Here is a tiny trained network, its code and every weight. The questions are about switching its units off for an input and a target symbol, where a switched-off unit gives its printed mean instead of its output.

import numpy as np


def w(rows, s, z=0):
    codes = np.array(rows[::2]) - 128.0
    scale = np.full(codes.shape[1], s)
    scale[-1] = z or s
    return codes * scale


def norm(h):
    return h / np.sqrt((h * h).mean(-1, keepdims=True) + 1e-5)


def f(y):
    return y / 2 * (1 + np.tanh(0.7978845608 * (y + 0.044715 * y**3)))


def softmax(a):
    e = np.exp(a - a.max(-1, keepdims=True))
    return e / e.sum(-1, keepdims=True)


def log_softmax(a):
    a = a - a.max(-1, keepdims=True)
    return a - np.log(np.exp(a).sum(-1, keepdims=True))


def net(x, mask):
    ids = ['ΛΠαηθξσψ'.index(c) for c in x.split()]
    T = len(ids)
    res = E[ids] + P[:T]
    q, k, v = (norm(res) @ M[0].T for M in (Q, K, V))
    z = softmax(np.where(np.tri(T) > 0, q @ k.T / 2**0.5, -1e9)) @ v
    res = res + np.where(mask[0], z, O[0][:, -1]) @ O[0][:, :-1]
    y = f(norm(res) @ A[0][:, :-1].T + A[0][:, -1])
    res = res + np.where(mask[1:13], y, B[0][:, -1]) @ B[0][:, :-1]
    return log_softmax(norm(res)[-1] @ U[:, :-1].T + U[:, -1])


Q, K, V, O, A, B = {}, {}, {}, {}, {}, {}
E = w([
[130,191,84,117,88,78],'Λ',
[78,158,95,135,151,49],'Π',
[74,160,107,182,138,86],'α',
[100,218,112,78,68,182],'η',
[112,203,134,127,33,226],'θ',
[34,188,131,132,126,180],'ξ',
[67,167,162,218,92,219],'σ',
[8,163,166,45,152,209],'ψ',
],0.012)
P = w([
[113,134,24,121,74,53],'0',
[135,179,22,146,146,101],'1',
[99,139,139,117,54,35],'2',
[24,118,64,145,61,122],'3',
[108,14,12,143,166,174],'4',
[81,158,81,175,179,182],'5',
[34,109,188,151,77,126],'6',
[106,229,138,179,182,155],'7',
[86,140,208,157,123,127],'8',
[119,251,177,169,158,107],'9',
[83,121,168,168,93,46],'10',
],0.019)
Q[0] = w([
[181,88,4,140,214,219],'h1',
[204,17,156,109,126,138],'h1',
],0.039)
K[0] = w([
[3,52,53,126,45,157],'h1',
[175,138,36,120,81,38],'h1',
],0.045)
V[0] = w([
[87,111,129,181,185,53],'h1',
[183,112,125,254,69,141],'h1',
],0.062)
O[0] = w([
[120,68,71,135,170,187,227],'h1',
[191,115,83,252,32,127,2],'h1',
],0.033,0.0086)
A[0] = w([
[159,103,153,54,157,146,20],'n1',
[181,133,217,55,130,83,31],'n2',
[119,203,171,136,110,50,17],'n3',
[131,23,140,98,165,60,42],'n4',
[46,81,143,133,111,159,154],'n5',
[141,165,127,182,75,95,82],'n6',
[88,85,175,103,156,68,51],'n7',
[211,79,151,33,134,93,61],'n8',
[2,233,113,122,112,163,132],'n9',
[184,142,216,126,85,177,2],'n10',
[166,154,35,103,146,60,15],'n11',
[138,80,115,126,74,120,217],'n12',
],0.034,0.0053)
B[0] = w([
[156,164,88,69,94,130,227],'n1',
[146,28,213,85,145,186,237],'n2',
[90,99,54,66,14,75,221],'n3',
[147,140,116,118,99,189,183],'n4',
[167,164,152,124,126,59,208],'n5',
[148,174,206,129,149,230,209],'n6',
[82,140,79,179,144,92,226],'n7',
[80,107,166,196,163,112,180],'n8',
[102,156,97,255,123,133,254],'n9',
[139,162,97,74,179,74,151],'n10',
[155,129,153,114,122,79,128],'n11',
[119,132,168,127,171,77,187],'n12',
],0.055,0.018)
U = w([
[191,140,187,119,147,6,132],'Λ',
[183,108,79,54,128,167,203],'Π',
[160,30,87,194,186,102,1],'α',
[81,51,135,142,50,84,212],'η',
[146,203,187,54,40,107,125],'θ',
[90,229,62,169,110,87,5],'ξ',
[162,127,202,205,108,183,205],'σ',
[51,157,203,105,186,127,156],'ψ',
],0.011,0.0025)

Each question gives the input, a string of symbols that net reads in full, and the target symbol t.
The units are the heads (2 rows each of Q, K, V and O) and the neurons (one row each of A and B). Each row of codes is followed by its name. A weight is (code - 128) times the scale printed after its matrix; where a second scale follows, it is the last column's (O, A, B and U).
mask holds one flag per unit, heads first, then neurons. A switched-off unit (its flag False) gives its mean, the last column of its rows in O or B, instead of its output. The means were averaged over made-up inputs and are rounded, as every weight is.
A unit's drop is (log p(t) with every unit on - log p(t) with that unit switched off) / (log p(t) with every unit on - log p(t) with every unit switched off).
The circuit of an input: a set's keep is (log p(t) with only the set's units on - log p(t) with every unit switched off) / (log p(t) with every unit on - log p(t) with every unit switched off). Starting from the 12 units with the biggest drops (on a tie, the unit counted first), units are removed one at a time, each time the one whose removal leaves the highest keep (on an exact tie, the one counted first), for as long as the keep stays at least 0.8.
units of the circuit, in order: the units of the circuit, biggest drop first
k most important neurons: the k neurons with the biggest drops, biggest first
drop when u is switched off: that unit's drop, to one decimal
input ψ σ θ, target σ: units of the circuit, in order => h1; n6
input η Π θ θ η α, target θ: units of the circuit, in order => h1; n6; n3
input ξ Λ Π ψ α, target ψ: units of the circuit, in order => h1
input Λ α ψ Λ θ ψ ψ η ξ, target η: units of the circuit, in order => h1; n3; n2; n9
input ψ ξ η ξ Π η η Π ψ, target Π: units of the circuit, in order => h1; n9
input Π Λ θ ψ η ψ σ η Π α, target η: 2 most important neurons => n3; n2
input σ η Π η α Π η Π Π η σ, target η: 2 most important neurons => n3; n2
input ψ ξ η Π η η ξ η Π Λ η, target Λ: 2 most important neurons => n5; n9
input Π η η, target η: 3 most important neurons => n3; n2; n9
input η ξ σ Λ ξ η θ, target η: 3 most important neurons => n3; n2; n9
input η σ Π Π θ η ψ α η Π, target η: 2 most important neurons => n3; n2
input ψ α θ Π, target θ: 2 most important neurons => n6; n3
input Λ Π η Π η σ Π ξ Π σ ξ, target σ: drop when n6 is switched off => 0.1
input η ξ Π η η α θ Π α, target Π: drop when h1 is switched off => 0.9
input Π Π σ η η Λ, target η: drop when n7 is switched off => 0.0
input Π ξ Π Π σ σ η α θ, target α: units of the circuit, in order => h1
